Below are the code and all the weights of a small trained network. Each question names an input and a target symbol and asks about switching units off, where a switched-off unit gives its printed mean instead of its output.

import numpy as np


def w(rows, s, z=0):
    codes = np.array(rows[::2]) - 128.0
    scale = np.full(codes.shape[1], s)
    scale[-1] = z or s
    return codes * scale


def f(y):
    return y / 2 * (1 + np.tanh(0.7978845608 * (y + 0.044715 * y**3)))


def softmax(a):
    e = np.exp(a - a.max(-1, keepdims=True))
    return e / e.sum(-1, keepdims=True)


def log_softmax(a):
    a = a - a.max(-1, keepdims=True)
    return a - np.log(np.exp(a).sum(-1, keepdims=True))


def net(x, mask):
    ids = ['ΛΞΣαγεζηθμπφω'.index(c) for c in x.split()]
    T = len(ids)
    res = E[ids] + P[:T]
    r = res
    for j in range(3):
        rows = slice(3 * j, 3 * j + 3)
        q, k, v = (r @ M[0][rows].T for M in (Q, K, V))
        z = softmax(np.where(np.tri(T) > 0, q @ k.T / 3**0.5, -1e9)) @ v
        o = O[0][rows]
        res = res + np.where(mask[j], z, o[:, -1]) @ o[:, :-1]
    y = f(res @ A[0][:, :-1].T + A[0][:, -1])
    res = res + np.where(mask[3:19], y, B[0][:, -1]) @ B[0][:, :-1]
    return log_softmax(res[-1] @ U[:, :-1].T + U[:, -1])


Q, K, V, O, A, B = {}, {}, {}, {}, {}, {}
E = w([
[46,144,144,34,84,155,173,148],'Λ',
[150,148,205,95,112,201,140,213],'Ξ',
[34,194,205,81,120,128,171,198],'Σ',
[64,114,182,128,72,188,26,199],'α',
[94,177,84,95,177,115,116,178],'γ',
[97,97,230,219,163,96,55,114],'ε',
[199,139,167,202,153,104,73,217],'ζ',
[120,137,109,153,120,101,120,139],'η',
[112,98,165,159,118,106,180,134],'θ',
[115,217,158,119,82,79,79,171],'μ',
[171,127,227,170,140,85,210,124],'π',
[67,119,111,107,231,102,130,98],'φ',
[174,172,23,110,254,58,155,137],'ω',
],0.014)
P = w([
[102,119,115,119,154,92,134,143],'0',
[162,167,144,123,131,172,129,105],'1',
[81,135,92,200,142,132,163,161],'2',
[165,170,148,105,140,164,122,102],'3',
[117,94,134,76,158,61,105,154],'4',
[179,178,138,129,133,172,129,89],'5',
[77,135,95,250,113,171,180,172],'6',
[175,168,157,110,141,172,127,97],'7',
[151,42,149,51,137,50,78,156],'8',
[176,198,155,118,141,175,132,85],'9',
[92,145,116,245,159,163,169,116],'10',
],0.018)
Q[0] = w([
[66,153,70,226,166,192,204,134],'H0',
[131,107,146,67,160,105,98,43],'H0',
[83,94,135,84,169,30,168,183],'H0',
[170,57,195,1,139,87,88,134],'H1',
[40,108,145,150,190,99,124,243],'H1',
[94,125,114,173,108,222,175,98],'H1',
[185,103,126,94,126,74,160,105],'H2',
[91,84,95,122,134,129,81,126],'H2',
[182,90,178,123,130,130,75,106],'H2',
],0.012)
K[0] = w([
[155,25,136,16,160,62,100,123],'H0',
[89,155,112,161,169,173,157,52],'H0',
[80,130,82,152,125,115,168,132],'H0',
[83,224,112,221,116,250,205,111],'H1',
[66,83,123,164,139,112,128,178],'H1',
[128,25,164,54,114,131,144,124],'H1',
[136,161,88,156,102,132,203,149],'H2',
[98,146,24,119,141,117,122,123],'H2',
[156,195,147,196,89,188,112,119],'H2',
],0.014)
V[0] = w([
[164,83,65,60,107,189,65,239],'H0',
[158,110,2,80,171,172,129,112],'H0',
[79,72,11,162,2,23,142,92],'H0',
[74,233,151,71,71,143,4,162],'H1',
[223,202,78,208,125,65,61,184],'H1',
[172,210,123,36,55,100,230,175],'H1',
[110,106,152,89,182,66,134,130],'H2',
[128,113,118,137,86,184,64,91],'H2',
[124,103,103,172,142,136,164,148],'H2',
],0.0095)
O[0] = w([
[136,130,130,72,85,123,153,212,99],'H0',
[150,66,65,60,53,148,198,178,55],'H0',
[136,182,55,187,5,41,137,111,1],'H0',
[44,170,135,37,159,47,100,137,124],'H1',
[127,203,87,155,167,131,192,153,189],'H1',
[250,184,151,114,78,90,72,145,129],'H1',
[161,115,134,145,137,98,88,102,208],'H2',
[88,163,104,112,116,144,87,148,30],'H2',
[136,181,154,120,103,111,125,180,134],'H2',
],0.012,0.0067)
A[0] = w([
[122,132,61,145,63,74,196,169,103],'N0',
[83,210,121,93,231,108,72,178,139],'N1',
[117,248,183,121,118,119,82,39,50],'N2',
[235,152,121,56,119,241,147,88,53],'N3',
[81,43,130,143,129,68,100,174,147],'N4',
[87,128,158,150,159,75,73,113,172],'N5',
[108,120,118,219,153,62,136,252,123],'N6',
[142,174,21,185,55,137,161,84,159],'N7',
[158,168,56,133,170,144,149,152,212],'N8',
[137,255,90,90,141,235,146,94,79],'N9',
[122,75,112,63,164,187,87,113,183],'N10',
[38,151,138,171,149,134,109,96,1],'N11',
[148,162,166,166,179,202,172,51,173],'N12',
[189,205,225,127,98,147,158,169,37],'N13',
[184,104,136,165,154,38,201,119,75],'N14',
[144,48,52,105,173,83,125,67,206],'N15',
],0.0083,0.0051)
B[0] = w([
[133,234,7,164,253,158,82,164,146],'N0',
[123,81,169,132,108,175,118,134,253],'N1',
[226,29,68,175,158,131,103,49,180],'N2',
[17,90,87,83,101,56,89,110,182],'N3',
[173,97,100,115,248,67,136,174,149],'N4',
[112,154,141,129,49,146,105,154,185],'N5',
[92,127,108,18,105,119,189,29,185],'N6',
[69,120,188,215,119,120,110,217,150],'N7',
[173,124,190,117,64,100,130,93,171],'N8',
[129,35,195,188,93,29,62,117,180],'N9',
[143,191,97,158,55,124,190,119,190],'N10',
[198,106,82,130,115,213,64,144,154],'N11',
[137,215,73,54,99,99,192,199,253],'N12',
[84,100,59,135,183,145,73,147,175],'N13',
[112,104,91,136,51,178,15,137,170],'N14',
[96,153,169,179,106,161,180,149,162],'N15',
],0.0067,0.022)
U = w([
[169,92,160,71,92,78,132,189,115],'Λ',
[168,145,230,114,211,132,142,226,118],'Ξ',
[128,103,203,128,194,132,98,108,125],'Σ',
[57,85,138,67,171,140,93,132,67],'α',
[180,119,76,33,253,121,132,143,110],'γ',
[97,114,123,92,193,199,105,100,79],'ε',
[133,160,203,54,106,159,190,77,253],'ζ',
[65,168,158,121,176,114,94,121,117],'η',
[92,107,215,126,43,186,111,134,109],'θ',
[106,94,106,47,102,164,95,49,140],'μ',
[207,150,167,97,136,206,132,140,124],'π',
[135,9,139,117,155,148,174,137,141],'φ',
[158,91,106,79,117,176,121,197,70],'ω',
],0.0064,0.006)

Each question gives the input, a string of symbols that net reads in full, and the target symbol t.
The units are the heads (3 rows each of Q, K, V and O) and the neurons (one row each of A and B). Each row of codes is followed by its name. A weight is (code - 128) times the scale printed after its matrix; where a second scale follows, it is the last column's (O, A, B and U).
mask holds one flag per unit, heads first, then neurons. A switched-off unit (its flag False) gives its mean, the last column of its rows in O or B, instead of its output. The means were averaged over made-up inputs and are rounded, as every weight is.
A unit's drop is (log p(t) with every unit on - log p(t) with that unit switched off) / (log p(t) with every unit on - log p(t) with every unit switched off).
The circuit of an input: a set's keep is (log p(t) with only the set's units on - log p(t) with every unit switched off) / (log p(t) with every unit on - log p(t) with every unit switched off). Starting from the 12 units with the biggest drops (on a tie, the unit counted first), units are removed one at a time, each time the one whose removal leaves the highest keep (on an exact tie, the one counted first), for as long as the keep stays at least 0.8.
units of the circuit, in order: the units of the circuit, biggest drop first
most important unit: the unit with the biggest drop
k most important neurons: the k neurons with the biggest drops, biggest first
heads that matter: for each layer, one digit per head in row order, 1 if its drop is at least 0.15 and else 0, layers parted by /
input φ Ξ φ, target φ: heads that matter	110
input γ Ξ ω π ζ Ξ π, target ζ: units of the circuit, in order	N6; H1
input η γ ζ, target η: 2 most important neurons	N0; N7
input φ α θ η Λ η θ, target Λ: units of the circuit, in order	H1; H0
input θ φ ζ φ γ Λ, target μ: units of the circuit, in order	H1; N2
input Σ ζ ω ω θ, target ω: units of the circuit, in order	H0; H1; N14
input φ η π ω ζ φ ζ, target ζ: 2 most important neurons	N6; N8
input π φ Σ φ ω, target Σ: units of the circuit, in order	H0; H1; N12
input η ζ ω ζ Σ, target ω: heads that matter	110
input φ γ α ω Σ, target α: units of the circuit, in order	H1
input μ Σ μ φ Λ Σ, target μ: 2 most important neurons	N2; N12
input ζ ε Λ η φ ζ ω η μ, target ω: 3 most important neurons	N0; N7; N14
input μ φ μ μ Σ Σ ω Ξ, target α: heads that matter	100
input ε η Ξ π ω, target Ξ: most important unit	H0
input φ θ Σ ζ γ φ φ, target γ: heads that matter	110
input Σ φ Σ π ζ η ω γ θ, target ω: units of the circuit, in order	N0; H1; H0
input α φ η φ φ θ Λ π ε, target Λ: units of the circuit, in order	H0; H1
input ζ ω ζ η φ η ω φ φ ε, target π: heads that matter	100
input φ φ ζ Λ ε, target ζ: heads that matter	010
input φ φ φ φ Σ ζ θ μ θ, target θ: units of the circuit, in order	H0; H1; N7
input Σ Ξ Ξ φ ε η Λ π, target γ: heads that matter	010
input μ φ ε η θ φ γ φ Ξ, target γ: most important neuron	N0
input ζ φ π, target ζ: units of the circuit, in order	N6; H1; N8
input ω η γ φ ω Σ μ φ π φ μ, target π: heads that matter	110
input η φ ζ η μ φ φ η φ θ φ, target φ: units of the circuit, in order	H0; H1
input φ ζ φ θ φ Σ π ζ Ξ φ, target ζ: 2 most important neurons	N10; N13
